Below are the code and all the weights of a small trained network. Each question names an input and a class and asks about switching units off, where a switched-off unit gives its printed mean instead of its output.

import numpy as np


def w(rows, s, z=0):
    codes = np.array(rows[::2]) - 128.0
    scale = np.full(codes.shape[1], s)
    scale[-1] = z or s
    return codes * scale


def f(y):
    return np.maximum(y, 0)


def log_softmax(a):
    a = a - a.max(-1, keepdims=True)
    return a - np.log(np.exp(a).sum(-1, keepdims=True))


def net(x, mask):
    res = np.array(x, float).reshape(1, 3) / 4 @ E
    y = f(res @ A[0][:, :-1].T + A[0][:, -1])
    res = res + np.where(mask, y, B[0][:, -1]) @ B[0][:, :-1]
    return log_softmax(res[-1] @ U[:, :-1].T + U[:, -1])


A, B = {}, {}
E = w([
[135,129,10,105,184,163,101,54,211],'x0',
[90,62,51,87,128,11,185,177,195],'x1',
[30,36,165,80,126,208,190,45,187],'x2',
],0.011)
A[0] = w([
[73,24,68,113,127,149,169,86,250,113],'n1',
[162,187,134,144,123,78,92,185,61,234],'n2',
[108,102,194,117,117,174,146,107,117,142],'n3',
[107,87,201,127,129,173,152,144,117,212],'n4',
[116,121,119,122,129,199,139,92,174,210],'n5',
[132,97,127,132,109,94,140,147,164,189],'n6',
[172,202,139,131,99,107,126,150,60,188],'n7',
[91,132,116,140,145,74,108,148,124,159],'n8',
[154,205,92,124,135,171,100,94,132,191],'n9',
[100,57,127,119,112,125,165,139,174,37],'n10',
[189,240,92,143,126,208,70,109,83,108],'n11',
[137,118,59,111,134,81,134,138,147,171],'n12',
[173,115,169,80,151,127,138,139,119,52],'n13',
[137,112,106,119,140,33,116,151,164,175],'n14',
[99,104,132,142,110,118,145,126,133,254],'n15',
[118,118,248,129,112,80,160,155,65,145],'n16',
[120,117,114,114,104,134,108,126,116,57],'n17',
[142,138,24,139,113,73,156,170,132,111],'n18',
],0.014,0.0033)
B[0] = w([
[132,132,128,119,223,119,105,109,252,250],'n1',
[192,140,127,85,163,169,149,155,73,238],'n2',
[97,110,113,140,91,150,126,90,189,183],'n3',
[111,98,123,117,71,191,118,92,186,186],'n4',
[100,95,129,143,134,195,123,136,144,192],'n5',
[147,139,92,126,134,126,106,101,157,168],'n6',
[130,138,111,132,210,96,127,132,138,216],'n7',
[170,137,129,98,109,111,146,120,167,166],'n8',
[172,141,137,95,184,182,146,157,111,196],'n9',
[73,119,135,173,184,126,89,85,155,179],'n10',
[113,108,121,121,229,178,117,182,95,243],'n11',
[146,135,141,109,68,137,163,97,196,193],'n12',
[116,134,120,146,119,106,116,160,119,138],'n13',
[147,146,141,120,81,82,151,76,148,203],'n14',
[173,119,118,90,100,215,139,137,146,160],'n15',
[120,132,131,137,120,173,138,205,24,222],'n16',
[145,133,123,124,132,111,114,142,124,128],'n17',
[141,144,132,168,85,34,99,82,130,209],'n18',
],0.021,0.022)
U = w([
[120,62,111,124,187,197,86,118,176,253],'0',
[113,92,117,180,175,61,99,134,64,10],'1',
[89,100,98,188,143,34,80,120,43,23],'2',
[199,166,114,123,94,50,142,48,175,89],'3',
[104,156,169,236,114,77,102,140,81,44],'4',
[132,95,147,150,13,171,158,138,97,64],'5',
[72,120,150,183,155,72,139,121,97,31],'6',
[198,130,111,91,187,176,167,230,2,219],'7',
],0.0095,0.0023)

Each question gives the input, the list of numbers given to net, and the class t.
The units are the neurons (one row each of A and B). Each row of codes is followed by its name. A weight is (code - 128) times the scale printed after its matrix; where a second scale follows, it is the last column's (A, B and U).
mask holds one flag per neuron, in row order. A switched-off neuron (its flag False) gives its mean, the last column of its row in B, instead of its output. The means were averaged over made-up inputs and are rounded, as every weight is.
A unit's drop is (log p(t) with every unit on - log p(t) with that unit switched off) / (log p(t) with every unit on - log p(t) with every unit switched off).
The circuit of an input: a set's keep is (log p(t) with only the set's units on - log p(t) with every unit switched off) / (log p(t) with every unit on - log p(t) with every unit switched off). Starting from the 12 units with the biggest drops (on a tie, the unit counted first), units are removed one at a time, each time the one whose removal leaves the highest keep (on an exact tie, the one counted first), for as long as the keep stays at least 0.8.
circuit, biggest first: the units of the circuit, biggest drop first
most important unit: the unit with the biggest drop
k most important neurons: the k neurons with the biggest drops, biggest first
drop when u is switched off: that unit's drop, to one decimal
input [2,8,5], class 3: most important unit => n11
input [-3,-6,6], class 5: circuit, biggest first => [n1 n11]
input [-7,4,2], class 5: circuit, biggest first => [n11 n1]
input [-3,7,4], class 3: 3 most important neurons => [n11 n14 n5]
input [7,8,4], class 3: 3 most important neurons => [n18 n11 n14]
input [-8,-6,4], class 5: 2 most important neurons => [n4 n3]
input [-7,-8,3], class 7: 2 most important neurons => [n16 n1]
input [0,1,-2], class 3: 2 most important neurons => [n16 n11]
input [8,7,3], class 3: 3 most important neurons => [n18 n11 n14]
input [-8,-1,7], class 5: 3 most important neurons => [n16 n1 n11]
input [-5,-7,6], class 5: 2 most important neurons => [n1 n16]
input [-8,-3,3], class 5: drop when n4 is switched off => 0.7
input [0,6,3], class 3: drop when n11 is switched off => 0.3
input [-5,3,-5], class 7: drop when n2 is switched off => 0.0
